Here is a tiny trained network, its code and every weight. The questions are about switching its units off for an input and a class, where a switched-off unit gives its printed mean instead of its output.

import numpy as np


def w(rows, s, z=0):
    codes = np.array(rows[::2]) - 128.0
    scale = np.full(codes.shape[1], s)
    scale[-1] = z or s
    return codes * scale


def f(y):
    return y / 2 * (1 + np.tanh(0.7978845608 * (y + 0.044715 * y**3)))


def log_softmax(a):
    a = a - a.max(-1, keepdims=True)
    return a - np.log(np.exp(a).sum(-1, keepdims=True))


def net(x, mask):
    res = np.array(x, float).reshape(1, 5) / 4 @ E
    y = f(res @ A[0][:, :-1].T + A[0][:, -1])
    res = res + np.where(mask, y, B[0][:, -1]) @ B[0][:, :-1]
    return log_softmax(res[-1] @ U[:, :-1].T + U[:, -1])


A, B = {}, {}
E = w([
[206,65,225],'x0',
[238,171,82],'x1',
[119,255,227],'x2',
[128,129,128],'x3',
[129,125,127],'x4',
],0.0086)
A[0] = w([
[167,141,115,41],'n0',
[68,101,171,75],'n1',
[112,177,61,51],'n2',
[146,92,63,197],'n3',
[164,103,165,61],'n4',
[165,87,70,66],'n5',
[130,192,150,88],'n6',
[46,109,149,112],'n7',
[159,62,134,157],'n8',
[140,91,96,245],'n9',
[149,62,168,48],'n10',
[121,135,156,32],'n11',
[94,215,151,59],'n12',
[157,6,123,187],'n13',
[85,158,79,87],'n14',
[160,164,194,190],'n15',
[126,114,95,255],'n16',
[200,153,121,67],'n17',
[166,191,191,132],'n18',
[198,177,83,51],'n19',
[132,151,170,89],'n20',
[87,159,80,87],'n21',
],0.014,0.0042)
B[0] = w([
[147,73,109,135],'n0',
[173,94,20,167],'n1',
[155,59,184,170],'n2',
[67,134,127,215],'n3',
[151,95,211,159],'n4',
[76,95,103,187],'n5',
[79,76,85,183],'n6',
[205,106,50,182],'n7',
[93,136,151,192],'n8',
[80,170,146,200],'n9',
[121,90,157,171],'n10',
[104,70,116,128],'n11',
[74,99,114,198],'n12',
[92,158,114,255],'n13',
[140,106,225,168],'n14',
[71,149,137,233],'n15',
[85,161,146,186],'n16',
[126,78,105,175],'n17',
[53,125,103,238],'n18',
[156,79,74,183],'n19',
[116,88,103,164],'n20',
[142,98,255,166],'n21',
],0.0089,0.0093)
U = w([
[131,129,134,242],'0',
[82,133,123,2],'1',
[162,74,206,132],'2',
[191,51,63,110],'3',
[135,163,138,241],'4',
[163,228,144,80],'5',
[253,171,146,38],'6',
],0.015,0.0099)

Each question gives the input, the list of numbers given to net, and the class t.
The units are the neurons (one row each of A and B). Each row of codes is followed by its name. A weight is (code - 128) times the scale printed after its matrix; where a second scale follows, it is the last column's (A, B and U).
mask holds one flag per neuron, in row order. A switched-off neuron (its flag False) gives its mean, the last column of its row in B, instead of its output. The means were averaged over made-up inputs and are rounded, as every weight is.
A unit's drop is (log p(t) with every unit on - log p(t) with that unit switched off) / (log p(t) with every unit on - log p(t) with every unit switched off).
The circuit of an input: a set's keep is (log p(t) with only the set's units on - log p(t) with every unit switched off) / (log p(t) with every unit on - log p(t) with every unit switched off). Starting from the 12 units with the biggest drops (on a tie, the unit counted first), units are removed one at a time, each time the one whose removal leaves the highest keep (on an exact tie, the one counted first), for as long as the keep stays at least 0.8.
circuit, biggest first: the units of the circuit, biggest drop first
unit that matters most: the unit with the biggest drop
top k neurons: the k neurons with the biggest drops, biggest first
input [-5,-3,-3,-5,-2], class 2: circuit, biggest first -> [n21 n14 n18]
input [-8,-7,1,-5,6], class 2: circuit, biggest first -> [n21 n14]
input [2,8,6,-7,3], class 3: unit that matters most -> n19
input [-8,2,-8,-6,5], class 1: top 3 neurons -> [n3 n5 n9]
input [-8,-3,7,-1,2], class 2: top 3 neurons -> [n21 n14 n2]
input [-1,-3,8,6,-1], class 1: circuit, biggest first -> [n12 n18]
input [1,6,1,-3,5], class 3: top 2 neurons -> [n19 n17]
input [2,-1,6,2,-3], class 1: circuit, biggest first -> [n18 n15]
input [-5,5,-8,-2,-8], class 0: top 3 neurons -> [n18 n2 n15]
input [-4,-5,3,4,-1], class 3: circuit, biggest first -> [n7 n1 n9]
input [-1,4,1,2,3], class 3: circuit, biggest first -> [n19 n13]
input [5,-6,1,-3,2], class 3: circuit, biggest first -> [n1 n7]
input [-1,7,1,6,4], class 3: circuit, biggest first -> [n19 n17]
input [7,6,-5,-5,-6], class 2: circuit, biggest first -> [n4]
input [3,-7,-2,4,-3], class 3: circuit, biggest first -> [n1 n7]
input [-8,-6,-5,0,5], class 2: circuit, biggest first -> [n21 n14]
input [-8,-5,1,8,-4], class 2: circuit, biggest first -> [n21 n14]
input [0,7,-7,-2,-7], class 0: top 2 neurons -> [n9 n3]
input [1,-7,-5,-5,-3], class 3: top 4 neurons -> [n7 n1 n15 n18]
input [5,0,-7,4,-2], class 1: unit that matters most -> n13
input [-6,4,-7,0,4], class 1: top 4 neurons -> [n3 n5 n9 n16]
input [-3,-6,-2,-2,5], class 3: top 2 neurons -> [n7 n1]
input [-7,7,8,7,7], class 1: top 2 neurons -> [n18 n12]
